Below are the code and all the weights of a small trained network. Each question names an input and a class and asks about switching units off, where a switched-off unit gives its printed mean instead of its output.

import numpy as np


def w(rows, s, z=0):
    codes = np.array(rows[::2]) - 128.0
    scale = np.full(codes.shape[1], s)
    scale[-1] = z or s
    return codes * scale


def norm(h):
    return h / np.sqrt((h * h).mean(-1, keepdims=True) + 1e-5)


def f(y):
    return y / 2 * (1 + np.tanh(0.7978845608 * (y + 0.044715 * y**3)))


def log_softmax(a):
    a = a - a.max(-1, keepdims=True)
    return a - np.log(np.exp(a).sum(-1, keepdims=True))


def net(x, mask):
    res = np.array(x, float).reshape(1, 5) / 4 @ E
    u = 0
    for l in range(2):
        y = f(norm(res) @ A[l][:, :-1].T + A[l][:, -1])
        res = res + np.where(mask[u : u + 8], y, B[l][:, -1]) @ B[l][:, :-1]
        u += 8
    return log_softmax(norm(res)[-1] @ U[:, :-1].T + U[:, -1])


A, B = {}, {}
E = w([
[101,203,161,217,212,146,103,150],'x0',
[118,138,110,122,123,123,136,123],'x1',
[245,146,32,186,129,96,75,99],'x2',
[144,119,109,139,119,124,116,255],'x3',
[119,113,119,144,122,120,136,120],'x4',
],0.0075)
A[0] = w([
[156,76,120,69,90,119,116,119,4],'0.n1',
[118,153,168,109,90,121,130,28,100],'0.n2',
[52,100,160,81,80,132,161,162,82],'0.n3',
[184,117,89,132,98,120,102,120,54],'0.n4',
[104,59,114,56,131,99,150,124,87],'0.n5',
[120,102,127,120,180,114,124,81,75],'0.n6',
[76,126,113,169,158,145,142,151,104],'0.n7',
[105,125,119,136,77,59,118,246,5],'0.n8',
],0.011,0.0028)
B[0] = w([
[92,184,97,181,51,183,214,117,207],'0.n1',
[106,65,86,102,165,171,1,147,244],'0.n2',
[187,92,138,97,204,38,149,152,253],'0.n3',
[168,133,205,96,158,43,116,153,226],'0.n4',
[155,223,195,224,89,177,139,125,216],'0.n5',
[64,122,105,95,116,136,105,90,154],'0.n6',
[100,196,181,153,111,122,144,137,179],'0.n7',
[72,37,65,129,173,200,13,18,233],'0.n8',
],0.0099,0.0055)
A[1] = w([
[88,250,133,227,157,192,153,166,4],'1.n1',
[140,110,54,205,173,167,9,150,146],'1.n2',
[102,59,58,93,122,218,94,184,162],'1.n3',
[194,172,85,167,127,2,109,107,101],'1.n4',
[200,94,113,110,32,210,197,140,86],'1.n5',
[108,150,150,119,185,84,61,132,115],'1.n6',
[76,116,197,79,135,38,200,178,133],'1.n7',
[78,174,144,151,153,88,83,115,66],'1.n8',
],0.0082,0.004)
B[1] = w([
[166,159,108,156,20,130,187,61,167],'1.n1',
[67,123,134,94,101,156,141,106,246],'1.n2',
[125,163,96,159,134,185,21,78,174],'1.n3',
[131,64,174,87,216,108,156,219,171],'1.n4',
[81,252,135,188,65,108,193,96,155],'1.n5',
[168,121,137,152,87,119,146,127,185],'1.n6',
[183,82,67,90,147,88,113,175,160],'1.n7',
[175,178,71,125,70,118,159,158,150],'1.n8',
],0.011)
U = w([
[56,90,106,145,147,242,16,59,251],'0',
[178,80,162,93,212,70,154,186,57],'1',
[128,230,134,207,7,165,209,88,57],'2',
],0.015,0.0018)

Each question gives the input, the list of numbers given to net, and the class t.
The units are the neurons (one row each of A and B). Each row of codes is followed by its name. A weight is (code - 128) times the scale printed after its matrix; where a second scale follows, it is the last column's (A, B and U).
mask holds one flag per neuron, layer by layer. A switched-off neuron (its flag False) gives its mean, the last column of its row in B, instead of its output. The means were averaged over made-up inputs and are rounded, as every weight is.
A unit's drop is (log p(t) with every unit on - log p(t) with that unit switched off) / (log p(t) with every unit on - log p(t) with every unit switched off).
top k neurons: the k neurons with the biggest drops, biggest first
top k neurons in layer l: the k neurons of layer l with the biggest drops, biggest first
drop of u: that unit's drop, to one decimal
input [-4,1,4,1,2], class 1: top neuron in layer 0 -> [0.n4]
input [-8,-6,8,-6,5], class 1: top 2 neurons in layer 0 -> [0.n4 0.n8]
input [-4,6,-8,-7,-6], class 1: top 2 neurons -> [0.n3 0.n8]
input [6,0,2,5,6], class 2: top 2 neurons -> [0.n7 0.n2]
input [1,0,-3,2,7], class 1: top 2 neurons -> [0.n3 0.n2]
input [-5,6,1,-4,-4], class 2: top 3 neurons -> [0.n1 0.n5 0.n8]
input [4,8,1,-3,7], class 2: top 2 neurons -> [0.n8 0.n7]
input [-6,-6,-5,5,-4], class 2: top 4 neurons in layer 0 -> [0.n5 0.n1 0.n4 0.n2]
input [-6,-5,6,2,-5], class 1: top 3 neurons -> [0.n4 1.n4 1.n1]
input [-5,8,-1,1,2], class 2: drop of 0.n1 -> 0.9
input [-2,-3,4,2,2], class 1: drop of 0.n4 -> 0.6
input [-8,-7,2,-4,-3], class 2: drop of 1.n2 -> 0.0
